Below are the code and all the weights of a small trained network. Each question names an input and a class and asks about switching units off, where a switched-off unit gives its printed mean instead of its output.

import numpy as np


def w(rows, s, z=0):
    codes = np.array(rows[::2]) - 128.0
    scale = np.full(codes.shape[1], s)
    scale[-1] = z or s
    return codes * scale


def norm(h):
    return h / np.sqrt((h * h).mean(-1, keepdims=True) + 1e-5)


def f(y):
    return np.maximum(y, 0)


def log_softmax(a):
    a = a - a.max(-1, keepdims=True)
    return a - np.log(np.exp(a).sum(-1, keepdims=True))


def net(x, mask):
    res = np.array(x, float).reshape(1, 8) / 4 @ E
    u = 0
    for l in range(2):
        y = f(norm(res) @ A[l][:, :-1].T + A[l][:, -1])
        res = res + np.where(mask[u : u + 13], y, B[l][:, -1]) @ B[l][:, :-1]
        u += 13
    return log_softmax(norm(res)[-1] @ U[:, :-1].T + U[:, -1])


A, B = {}, {}
E = w([
[130,129,127,128,128],'x0',
[86,202,112,158,58],'x1',
[129,129,127,125,127],'x2',
[127,126,129,131,127],'x3',
[130,130,128,130,130],'x4',
[151,106,8,55,93],'x5',
[198,146,146,57,62],'x6',
[128,127,130,129,129],'x7',
],0.0013)
A[0] = w([
[190,179,247,62,89,115],'0.n1',
[215,103,92,99,50,66],'0.n2',
[145,46,118,45,222,143],'0.n3',
[143,129,10,92,58,203],'0.n4',
[212,62,193,101,119,72],'0.n5',
[191,86,207,115,132,5],'0.n6',
[129,102,146,151,159,53],'0.n7',
[61,190,73,177,74,79],'0.n8',
[98,206,169,141,121,133],'0.n9',
[151,211,154,98,62,86],'0.n10',
[115,100,41,94,146,147],'0.n11',
[255,111,128,87,24,50],'0.n12',
[122,109,239,194,162,245],'0.n13',
],0.0025,0.0018)
B[0] = w([
[182,126,109,206,110,185],'0.n1',
[95,152,188,125,178,181],'0.n2',
[172,116,184,185,76,210],'0.n3',
[55,125,129,170,197,254],'0.n4',
[188,201,123,71,144,164],'0.n5',
[218,185,138,41,112,144],'0.n6',
[107,119,151,100,140,136],'0.n7',
[44,114,77,106,207,176],'0.n8',
[118,93,89,167,71,170],'0.n9',
[149,92,113,203,89,168],'0.n10',
[123,88,146,178,111,194],'0.n11',
[95,174,212,96,176,193],'0.n12',
[180,167,120,4,115,249],'0.n13',
],0.0029,0.0026)
A[1] = w([
[163,115,142,206,1,76],'1.n1',
[49,200,123,123,105,115],'1.n2',
[80,193,157,115,154,111],'1.n3',
[85,103,85,157,139,200],'1.n4',
[118,154,184,144,146,134],'1.n5',
[140,97,163,185,73,89],'1.n6',
[53,189,127,113,82,84],'1.n7',
[128,107,115,84,172,249],'1.n8',
[171,111,201,64,183,165],'1.n9',
[111,134,159,150,160,135],'1.n10',
[153,61,123,192,106,159],'1.n11',
[147,73,177,49,188,80],'1.n12',
[181,43,76,167,106,101],'1.n13',
],0.0035,0.0011)
B[1] = w([
[41,39,157,169,199,161],'1.n1',
[224,133,143,55,155,216],'1.n2',
[231,131,117,95,84,199],'1.n3',
[158,103,178,125,88,198],'1.n4',
[121,98,49,105,105,182],'1.n5',
[59,78,142,167,123,147],'1.n6',
[211,134,147,74,161,197],'1.n7',
[76,139,145,181,87,201],'1.n8',
[48,112,29,144,148,252],'1.n9',
[151,119,89,102,103,171],'1.n10',
[164,206,212,129,70,159],'1.n11',
[22,114,47,173,131,214],'1.n12',
[169,234,250,130,67,155],'1.n13',
],0.0027)
U = w([
[18,87,18,138,176,170],'0',
[244,186,139,34,135,189],'1',
[126,103,254,233,66,2],'2',
],0.0074,0.00085)

Each question gives the input, the list of numbers given to net, and the class t.
The units are the neurons (one row each of A and B). Each row of codes is followed by its name. A weight is (code - 128) times the scale printed after its matrix; where a second scale follows, it is the last column's (A, B and U).
mask holds one flag per neuron, layer by layer. A switched-off neuron (its flag False) gives its mean, the last column of its row in B, instead of its output. The means were averaged over made-up inputs and are rounded, as every weight is.
A unit's drop is (log p(t) with every unit on - log p(t) with that unit switched off) / (log p(t) with every unit on - log p(t) with every unit switched off).
most important unit: the unit with the biggest drop
k most important neurons: the k neurons with the biggest drops, biggest first
top k neurons in layer l: the k neurons of layer l with the biggest drops, biggest first
drop when u is switched off: that unit's drop, to one decimal
input [-3,-6,-1,8,3,4,0,-5], class 2: most important unit	0.n3
input [2,0,-6,-6,-1,-8,-1,-8], class 0: 3 most important neurons	[1.n9, 0.n13, 1.n2]
input [8,-1,-5,-3,7,1,-6,-5], class 2: 2 most important neurons	[0.n12, 0.n2]
input [4,4,7,-6,-6,-5,0,-8], class 1: 4 most important neurons	[0.n13, 0.n3, 0.n11, 0.n8]
input [-2,8,8,-4,-1,-7,-1,3], class 1: top 4 neurons in layer 0	[0.n13, 0.n3, 0.n8, 0.n11]
input [1,1,-2,5,-6,-2,7,1], class 2: top 2 neurons in layer 1	[1.n1, 1.n2]
input [5,1,2,1,-6,-6,-8,-7], class 1: 2 most important neurons	[0.n13, 1.n3]
input [-7,6,0,3,3,-8,-2,1], class 1: 2 most important neurons	[0.n13, 0.n3]
input [2,-5,0,-6,0,-5,-1,0], class 0: 2 most important neurons	[1.n9, 1.n12]
input [4,7,-3,2,8,-5,0,-6], class 1: 3 most important neurons	[0.n13, 0.n3, 0.n8]
input [-3,0,0,6,-4,8,-8,-3], class 2: top 2 neurons in layer 0	[0.n11, 0.n13]
input [2,5,-3,-8,0,-8,-3,-2], class 1: drop when 0.n13 is switched off	0.5
input [7,-2,-8,-3,-8,8,-1,5], class 2: drop when 0.n13 is switched off	0.3
input [2,-1,0,6,0,1,-1,7], class 2: drop when 0.n4 is switched off	0.0
input [-8,-5,3,-3,-2,2,-8,-3], class 2: drop when 1.n13 is switched off	0.1
input [8,-6,1,-1,2,-8,-7,2], class 0: most important neuron	[0.n13]
